[[129 120]
 [ 98 122]
 [145 118]
 [137 116]]
->
[[129 120]
 [ 98 122]]

[[118 120 152]
 [136 137 135]
 [112 123 138]
 [122 126 143]]
->
[[118 120]
 [136 137]]

[[115 122 156 129]
 [119 137 157 128]]
->
[[115 122]
 [119 137]]

[[103 121 147 119]
 [115 143 156 126]
 [117 142 152 129]]
->
[[103 121]
 [115 143]]

[[106 141]
 [111 145]
 [137 118]
 [147 107]]
->
[[106 141]
 [111 145]]

[[128 113 123 150]
 [136 135 127 128]
 [114 125 130 120]
 [120 129 134 117]
 [127 141 125 135]]
->
[[128 113]
 [136 135]]

[[132 139]
 [147 141]
 [136 128]
 [153 128]
 [128 140]]
->
[[132 139]
 [147 141]]

[[124 122]
 [145 139]
 [117 119]
 [104 109]
 [113 117]]
->
[[124 122]
 [145 139]]
---
[[114 121 151 128 136 135 122]
 [129 140 138 143 118 133 116]
 [117 131 125 144 136 124 136]
 [131 119 130 136 120 133 109]
 [131 133 109 133 117 125 131]
 [141 120 136 113 137 128 126]
 [128 131 155 122 139 130 117]
 [127 130 116 135 104 137 125]
 [124 112 130 140 132 137 134]
 [114 127 136 135 127 134 130]
 [128 141 124 123 136 118 144]
 [134 130 143 138 126 135 115]]
->
[[134 130 143 138 126 135 115]
 [128 141 124 123 136 118 144]
 [114 127 136 135 127 134 130]
 [124 112 130 140 132 137 134]
 [127 130 116 135 104 137 125]
 [128 131 155 122 139 130 117]
 [141 120 136 113 137 128 126]
 [131 133 109 133 117 125 131]
 [131 119 130 136 120 133 109]
 [117 131 125 144 136 124 136]
 [129 140 138 143 118 133 116]
 [114 121 151 128 136 135 122]]

[[127 153 157 128 129 127 150 127 127 153 148 127]
 [129 127 126 127 124 129 127 128 129 127 127 129]
 [128 129 129 128 125 130 130 126 128 129 129 128]
 [110 130 130 128 128 109 130 116 109 130 130 110]
 [150 124 123 127 128 150 124 143 151 123 124 150]
 [126 142 143 128 127 126 141 126 125 143 140 126]]
->
[[126 142 143 128 127 126 141 126 125 143 140 126]
 [150 124 123 127 128 150 124 143 151 123 124 150]
 [110 130 130 128 128 109 130 116 109 130 130 110]
 [128 129 129 128 125 130 130 126 128 129 129 128]
 [129 127 126 127 124 129 127 128 129 127 127 129]
 [127 153 157 128 129 127 150 127 127 153 148 127]]

[[118 128 116 118 116 121 136]
 [120 135 118 121 117 124 125]
 [108 136 105 111 105 121 130]
 [128 130 124 129 127 132 124]
 [118 133 118 120 117 124 128]
 [119 130 119 120 118 124 132]
 [128 127 126 128 127 125 133]]
->
[[128 127 126 128 127 125 133]
 [119 130 119 120 118 124 132]
 [118 133 118 120 117 124 128]
 [128 130 124 129 127 132 124]
 [108 136 105 111 105 121 130]
 [120 135 118 121 117 124 125]
 [118 128 116 118 116 121 136]]

[[118 119 125 101 150 128 141 112]
 [142 122 123 157 110 144 125 120]
 [133 117 123 154 106 120 145 118]
 [124 101 120 130 126 113 141 103]]
->
[[124 101 120 130 126 113 141 103]
 [133 117 123 154 106 120 145 118]
 [142 122 123 157 110 144 125 120]
 [118 119 125 101 150 128 141 112]]

[[123 122 126 135 113 145 127 122 123 138]
 [131 127 122 130 119 115 129 106 132 134]
 [124 133 139 126 111 124 133 133 138  98]
 [130 136 138 133 131 104 136 127 130 133]
 [143 150 121 123 140 121 118 123 133 145]]
->
[[143 150 121 123 140 121 118 123 133 145]
 [130 136 138 133 131 104 136 127 130 133]
 [124 133 139 126 111 124 133 133 138  98]
 [131 127 122 130 119 115 129 106 132 134]
 [123 122 126 135 113 145 127 122 123 138]]

[[128 130 126 127 127 129]
 [126 153 101 126 144 130]
 [130 118 135 125 123 124]]
->
[[130 118 135 125 123 124]
 [126 153 101 126 144 130]
 [128 130 126 127 127 129]]

[[124 128 119 106 150 117]
 [121 109 106 145 125 149]
 [135 123 137 131 135 145]
 [145 110 105 122 111 148]
 [119 146 144 149 108 151]
 [148 104 113 126 150 133]
 [143 123 145 111 104 142]
 [144 106 136 136 113 130]
 [119 108 116 121 141 141]
 [152 107 136 148 123 135]]
->
[[152 107 136 148 123 135]
 [119 108 116 121 141 141]
 [144 106 136 136 113 130]
 [143 123 145 111 104 142]
 [148 104 113 126 150 133]
 [119 146 144 149 108 151]
 [145 110 105 122 111 148]
 [135 123 137 131 135 145]
 [121 109 106 145 125 149]
 [124 128 119 106 150 117]]

[[127 122 130 132 131 123 123 143 141 132 131]
 [131 139 134 130 139 124 127 132 149 132 124]
 [129 124 132 127 134 121 127 132 135 130 123]
 [124 137 129 130 145 124 126 123 150 129 127]
 [127 131 129 129 119 125 126 128 141 123 125]
 [129 138 128 130 139 130 131 124 122 133 134]
 [129 130 132 131 115 126 125 128 138 141 134]
 [127 126 129 127 121 137 119 138 125 141 128]]
->
[[127 126 129 127 121 137 119 138 125 141 128]
 [129 130 132 131 115 126 125 128 138 141 134]
 [129 138 128 130 139 130 131 124 122 133 134]
 [127 131 129 129 119 125 126 128 141 123 125]
 [124 137 129 130 145 124 126 123 150 129 127]
 [129 124 132 127 134 121 127 132 135 130 123]
 [131 139 134 130 139 124 127 132 149 132 124]
 [127 122 130 132 131 123 123 143 141 132 131]]
---
[[ 98 148 111 124 117]
 [136 141 152 124 140]
 [119 126 152 123 113]
 [122 118 107 120 101]]
->
[[148 111]
 [141 152]]

[[126 141 131 128]
 [129 101 130 127]
 [127 105 131 126]]
->
[[141 131]
 [101 130]]

[[146 133 131]
 [131 127 152]
 [146 122 142]
 [127 137 144]]
->
[[133 131]
 [127 152]]

[[129 131 106 130 130]
 [128 131 127 130 132]]
->
[[131 106]
 [131 127]]

[[125 102 124]
 [146 125 128]]
->
[[102 124]
 [125 128]]

[[149 103 109]
 [126 128 132]
 [135 118 124]
 [143 114 110]
 [120 140 131]]
->
[[103 109]
 [128 132]]

[[153 121 132]
 [113 146 117]]
->
[[121 132]
 [146 117]]
